Below are the code and all the weights of a small trained network. Each question names an input and a target symbol and asks about switching units off, where a switched-off unit gives its printed mean instead of its output.

import numpy as np


def w(rows, s, z=0):
    codes = np.array(rows[::2]) - 128.0
    scale = np.full(codes.shape[1], s)
    scale[-1] = z or s
    return codes * scale


def f(y):
    return np.maximum(y, 0)


def softmax(a):
    e = np.exp(a - a.max(-1, keepdims=True))
    return e / e.sum(-1, keepdims=True)


def log_softmax(a):
    a = a - a.max(-1, keepdims=True)
    return a - np.log(np.exp(a).sum(-1, keepdims=True))


def net(x, mask):
    ids = ['ΘΞαβγδεηλτω'.index(c) for c in x.split()]
    T = len(ids)
    res = E[ids] + P[:T]
    u = 0
    for l in range(2):
        q, k, v = (res @ M[l].T for M in (Q, K, V))
        z = softmax(np.where(np.tri(T) > 0, q @ k.T / 3**0.5, -1e9)) @ v
        res = res + np.where(mask[u], z, O[l][:, -1]) @ O[l][:, :-1]
        u += 1
        y = f(res @ A[l][:, :-1].T + A[l][:, -1])
        res = res + np.where(mask[u : u + 12], y, B[l][:, -1]) @ B[l][:, :-1]
        u += 12
    return log_softmax(res[-1] @ U[:, :-1].T + U[:, -1])


Q, K, V, O, A, B = {}, {}, {}, {}, {}, {}
E = w([
[82,110,107,80,103,152,147,173],'Θ',
[82,65,240,172,113,84,109,103],'Ξ',
[175,140,214,163,187,94,155,149],'α',
[164,123,120,134,147,189,156,209],'β',
[40,118,79,12,246,239,105,152],'γ',
[243,152,174,245,101,194,146,158],'δ',
[151,171,213,99,16,159,58,124],'ε',
[134,126,138,78,100,154,70,104],'η',
[206,187,44,109,85,162,20,122],'λ',
[182,229,90,151,199,162,117,2],'τ',
[98,224,74,53,110,128,241,141],'ω',
],0.014)
P = w([
[42,132,56,188,125,101,71,156],'0',
[73,46,95,121,95,196,166,7],'1',
[68,157,167,180,158,160,58,162],'2',
[116,87,110,125,100,173,191,40],'3',
[118,175,194,175,187,153,57,181],'4',
[140,105,70,93,112,186,192,59],'5',
[146,192,186,148,206,166,61,199],'6',
[177,131,43,89,120,190,206,72],'7',
[174,219,201,117,200,164,39,191],'8',
[215,165,39,52,136,182,208,48],'9',
[176,237,183,69,107,168,74,227],'10',
],0.012)
Q[0] = w([
[117,55,35,104,131,27,254,24],'L0H1',
[143,82,39,151,14,196,199,121],'L0H1',
[188,46,173,48,136,60,137,165],'L0H1',
],0.0071)
K[0] = w([
[52,9,118,194,107,116,116,140],'L0H1',
[101,95,154,112,134,62,89,79],'L0H1',
[141,94,144,135,171,154,93,149],'L0H1',
],0.013)
V[0] = w([
[78,223,123,113,213,83,105,2],'L0H1',
[101,116,101,77,117,53,125,170],'L0H1',
[192,114,110,159,105,140,75,93],'L0H1',
],0.0086)
O[0] = w([
[162,149,84,108,252,101,110,84,184],'L0H1',
[156,202,72,180,121,12,74,133,17],'L0H1',
[74,184,93,172,143,190,94,97,254],'L0H1',
],0.014,0.0046)
A[0] = w([
[120,107,45,199,102,126,131,221,51],'L0N1',
[36,142,125,78,85,25,85,102,48],'L0N2',
[180,185,102,125,133,84,115,161,180],'L0N3',
[131,33,118,114,125,139,223,87,252],'L0N4',
[112,104,163,62,98,164,115,96,125],'L0N5',
[40,119,167,124,94,26,135,254,38],'L0N6',
[98,75,71,148,208,106,102,199,35],'L0N7',
[149,136,104,59,53,147,200,97,165],'L0N8',
[201,149,105,100,134,103,148,74,178],'L0N9',
[138,161,113,95,183,173,184,186,149],'L0N10',
[39,173,128,226,166,148,99,190,72],'L0N11',
[185,136,129,153,110,142,213,51,119],'L0N12',
],0.0089,0.0037)
B[0] = w([
[136,201,111,133,70,135,204,88,150],'L0N1',
[116,106,160,67,74,104,164,2,137],'L0N2',
[153,144,82,162,176,144,173,170,170],'L0N3',
[149,187,29,172,139,186,68,63,214],'L0N4',
[161,148,110,130,107,66,150,132,199],'L0N5',
[108,107,90,60,143,92,254,204,145],'L0N6',
[147,147,146,174,156,83,109,39,156],'L0N7',
[130,106,99,148,177,154,58,78,209],'L0N8',
[77,91,142,155,150,225,134,105,196],'L0N9',
[114,117,176,146,92,91,83,105,255],'L0N10',
[105,225,187,104,115,117,113,122,242],'L0N11',
[86,105,45,37,103,117,44,143,201],'L0N12',
],0.0082,0.0094)
Q[1] = w([
[60,99,192,103,118,146,83,159],'L1H1',
[102,145,204,167,245,103,104,255],'L1H1',
[60,216,207,116,103,114,63,156],'L1H1',
],0.0083)
K[1] = w([
[149,97,201,72,123,153,107,140],'L1H1',
[136,80,158,45,156,203,93,164],'L1H1',
[254,176,115,27,111,123,47,161],'L1H1',
],0.0061)
V[1] = w([
[117,179,99,142,57,206,170,122],'L1H1',
[90,61,195,33,74,114,105,62],'L1H1',
[99,132,109,1,109,41,145,131],'L1H1',
],0.0084)
O[1] = w([
[165,134,108,10,169,56,125,123,249],'L1H1',
[207,144,92,213,65,81,159,102,49],'L1H1',
[165,60,165,202,141,116,74,102,93],'L1H1',
],0.012,0.017)
A[1] = w([
[156,22,159,183,94,162,135,111,23],'L1N1',
[225,101,81,183,117,62,163,124,26],'L1N2',
[63,116,141,140,75,191,90,179,110],'L1N3',
[115,104,119,59,129,172,60,170,131],'L1N4',
[217,95,144,122,160,103,46,144,196],'L1N5',
[137,96,139,105,1,101,199,247,156],'L1N6',
[116,112,90,76,154,145,212,148,158],'L1N7',
[91,150,153,111,194,91,143,183,205],'L1N8',
[101,87,208,151,162,142,183,191,177],'L1N9',
[113,150,77,111,151,151,69,151,191],'L1N10',
[115,22,114,148,165,176,128,80,113],'L1N11',
[206,76,89,75,130,89,88,150,2],'L1N12',
],0.0087,0.0071)
B[1] = w([
[37,90,127,110,247,171,120,154,148],'L1N1',
[79,181,130,6,189,146,137,124,145],'L1N2',
[147,159,88,47,141,92,149,172,147],'L1N3',
[131,104,212,156,180,95,200,91,252],'L1N4',
[213,105,141,187,72,183,199,122,174],'L1N5',
[254,39,216,92,140,226,64,93,140],'L1N6',
[125,30,134,187,77,167,134,144,197],'L1N7',
[154,119,83,224,125,165,125,184,208],'L1N8',
[126,122,66,100,63,132,50,172,135],'L1N9',
[122,145,125,206,84,74,134,131,236],'L1N10',
[144,230,171,138,74,89,148,236,174],'L1N11',
[88,122,127,44,115,123,66,162,174],'L1N12',
],0.0076,0.034)
U = w([
[65,48,186,144,163,118,165,96,100],'Θ',
[165,124,197,130,101,70,134,91,153],'Ξ',
[87,211,193,94,135,43,154,187,109],'α',
[142,126,85,118,100,153,116,78,255],'β',
[112,79,196,224,87,120,120,119,102],'γ',
[102,113,84,50,167,123,137,147,88],'δ',
[138,126,98,136,211,214,140,52,75],'ε',
[167,71,55,238,83,89,254,111,247],'η',
[67,92,96,143,117,145,50,180,144],'λ',
[97,127,140,104,74,215,233,91,87],'τ',
[125,88,141,105,158,148,58,171,70],'ω',
],0.006,0.0066)

Each question gives the input, a string of symbols that net reads in full, and the target symbol t.
The units are the heads (3 rows each of Q, K, V and O) and the neurons (one row each of A and B). Each row of codes is followed by its name. A weight is (code - 128) times the scale printed after its matrix; where a second scale follows, it is the last column's (O, A, B and U).
mask holds one flag per unit, layer by layer, with each layer's heads first. A switched-off unit (its flag False) gives its mean, the last column of its rows in O or B, instead of its output. The means were averaged over made-up inputs and are rounded, as every weight is.
A unit's drop is (log p(t) with every unit on - log p(t) with that unit switched off) / (log p(t) with every unit on - log p(t) with every unit switched off).
The circuit of an input: a set's keep is (log p(t) with only the set's units on - log p(t) with every unit switched off) / (log p(t) with every unit on - log p(t) with every unit switched off). Starting from the 12 units with the biggest drops (on a tie, the unit counted first), units are removed one at a time, each time the one whose removal leaves the highest keep (on an exact tie, the one counted first), for as long as the keep stays at least 0.8.
units of the circuit, in order: the units of the circuit, biggest drop first
unit that matters most: the unit with the biggest drop
top k neurons: the k neurons with the biggest drops, biggest first
k most important neurons of layer l: the k neurons of layer l with the biggest drops, biggest first
input λ Ξ λ α λ α ε γ Ξ δ α, target τ: units of the circuit, in order : (L0H1)
input α ω λ λ δ, target α: 3 most important neurons of layer 0 : (L0N11 L0N9 L0N3)
input λ γ ω, target η: top 2 neurons : (L1N12 L0N3)
input β λ λ δ, target Ξ: top 2 neurons : (L0N6 L0N1)
input ε α ω δ ω Ξ λ, target η: 3 most important neurons of layer 0 : (L0N3 L0N11 L0N12)
input λ η δ δ β δ α, target τ: units of the circuit, in order : (L0H1 L1H1)
input λ α Ξ α λ η, target Θ: 2 most important neurons of layer 0 : (L0N3 L0N1)
input Θ β α λ λ ε, target ω: 2 most important neurons of layer 0 : (L0N2 L0N6)
input Θ λ λ λ α τ γ β δ α, target ω: top 2 neurons : (L0N2 L1N1)
input λ λ β λ δ δ λ λ δ γ, target Θ: 2 most important neurons of layer 1 : (L1N4 L1N7)
input α ε λ λ λ Ξ, target α: 4 most important neurons of layer 1 : (L1N11 L1N7 L1N3 L1N8)
input λ λ Θ, target α: units of the circuit, in order : (L0N11 L0H1)
input γ Θ ε τ Ξ η, target λ: top 2 neurons : (L0N7 L1N4)
input α γ Θ τ ω β λ, target η: unit that matters most : L0H1
input Ξ α γ Ξ α α Ξ λ ε Θ, target ε: top 4 neurons : (L1N2 L0N2 L1N1 L1N10)
input Ξ λ Ξ ω, target ε: top 2 neurons : (L1N2 L0N2)
input δ β δ λ η λ λ β, target δ: units of the circuit, in order : (L1H1 L0H1 L0N1)
input α λ Θ λ λ α γ α β α β, target ω: 2 most important neurons of layer 1 : (L1N6 L1N10)
input β δ Θ, target τ: units of the circuit, in order : (L0H1 L0N6)
input τ δ δ, target ε: units of the circuit, in order : (L0H1)
input λ β β α, target Θ: 4 most important neurons of layer 0 : (L0N3 L0N1 L0N12 L0N10)
input τ λ λ β λ Ξ η λ, target τ: top 2 neurons : (L0N9 L0N7)
input Ξ λ λ, target α: 2 most important neurons of layer 1 : (L1N5 L1N7)
input λ α α Ξ β β α, target ω: 2 most important neurons of layer 0 : (L0N4 L0N12)
input Ξ δ δ λ Ξ λ δ, target α: 3 most important neurons of layer 1 : (L1N7 L1N5 L1N3)
input η γ δ α, target η: top 2 neurons : (L0N2 L0N4)
